Below is a small trained network, with its code and all its weights. Each question gives an input and a class and asks what happens when units are switched off, that is, made to give their printed mean instead of their output.

import numpy as np


def w(rows, s, z=0):
    codes = np.array(rows[::2]) - 128.0
    scale = np.full(codes.shape[1], s)
    scale[-1] = z or s
    return codes * scale


def f(y):
    return np.maximum(y, 0)


def log_softmax(a):
    a = a - a.max(-1, keepdims=True)
    return a - np.log(np.exp(a).sum(-1, keepdims=True))


def net(x, mask):
    res = np.array(x, float).reshape(1, 4) / 4 @ E
    y = f(res @ A[0][:, :-1].T + A[0][:, -1])
    res = res + np.where(mask, y, B[0][:, -1]) @ B[0][:, :-1]
    return log_softmax(res[-1] @ U[:, :-1].T + U[:, -1])


A, B = {}, {}
E = w([
[183,251,115,72,204,179],'x0',
[120,103,201,252,29,141],'x1',
[168,83,242,194,255,181],'x2',
[32,178,193,194,184,120],'x3',
],0.0084)
A[0] = w([
[121,84,84,89,172,104,160],'N1',
[154,210,154,108,195,72,40],'N2',
[141,92,130,174,185,169,188],'N3',
[158,193,59,52,144,86,219],'N4',
[137,246,182,74,200,135,63],'N5',
[121,117,194,166,102,121,252],'N6',
[50,192,130,242,157,160,215],'N7',
[174,89,110,93,95,62,175],'N8',
[178,125,83,34,147,140,203],'N9',
],0.012,0.0043)
B[0] = w([
[20,224,164,37,100,136,184],'N1',
[183,38,52,192,107,94,189],'N2',
[70,104,210,34,97,114,203],'N3',
[82,220,112,172,148,205,255],'N4',
[215,58,108,242,174,74,230],'N5',
[198,57,221,161,96,42,221],'N6',
[140,137,194,66,2,148,240],'N7',
[109,81,201,79,99,124,199],'N8',
[134,187,144,59,156,177,240],'N9',
],0.0081,0.013)
U = w([
[147,130,81,138,186,146,5],'0',
[71,175,134,69,91,157,154],'1',
[150,8,125,130,44,63,203],'2',
],0.014,0.0025)

Each question gives the input, the list of numbers given to net, and the class t.
The units are the neurons (one row each of A and B). Each row of codes is followed by its name. A weight is (code - 128) times the scale printed after its matrix; where a second scale follows, it is the last column's (A, B and U).
mask holds one flag per neuron, in row order. A switched-off neuron (its flag False) gives its mean, the last column of its row in B, instead of its output. The means were averaged over made-up inputs and are rounded, as every weight is.
A unit's drop is (log p(t) with every unit on - log p(t) with that unit switched off) / (log p(t) with every unit on - log p(t) with every unit switched off).
The circuit of an input: a set's keep is (log p(t) with only the set's units on - log p(t) with every unit switched off) / (log p(t) with every unit on - log p(t) with every unit switched off). Starting from all 9 units, units are removed one at a time, each time the one whose removal leaves the highest keep (on an exact tie, the one counted first), for as long as the keep stays at least 0.8.
units of the circuit, in order: the units of the circuit, biggest drop first
k most important neurons: the k neurons with the biggest drops, biggest first
drop of u: that unit's drop, to one decimal
input [-1,1,-3,8], class 2: 2 most important neurons : N4, N9
input [8,-1,5,1], class 2: units of the circuit, in order : N2
input [1,0,-3,5], class 2: 4 most important neurons : N9, N1, N4, N3
input [-7,-2,-2,-5], class 1: units of the circuit, in order : N5, N6
input [1,-5,1,2], class 0: units of the circuit, in order : N5, N7
input [-6,-8,5,4], class 1: 3 most important neurons : N1, N5, N6
input [-1,-8,8,-6], class 1: 2 most important neurons : N1, N3
input [6,-5,-8,5], class 0: drop of N5 : 0.4
input [0,0,-1,5], class 2: drop of N9 : 0.2
input [4,-3,0,-2], class 0: drop of N5 : 0.2
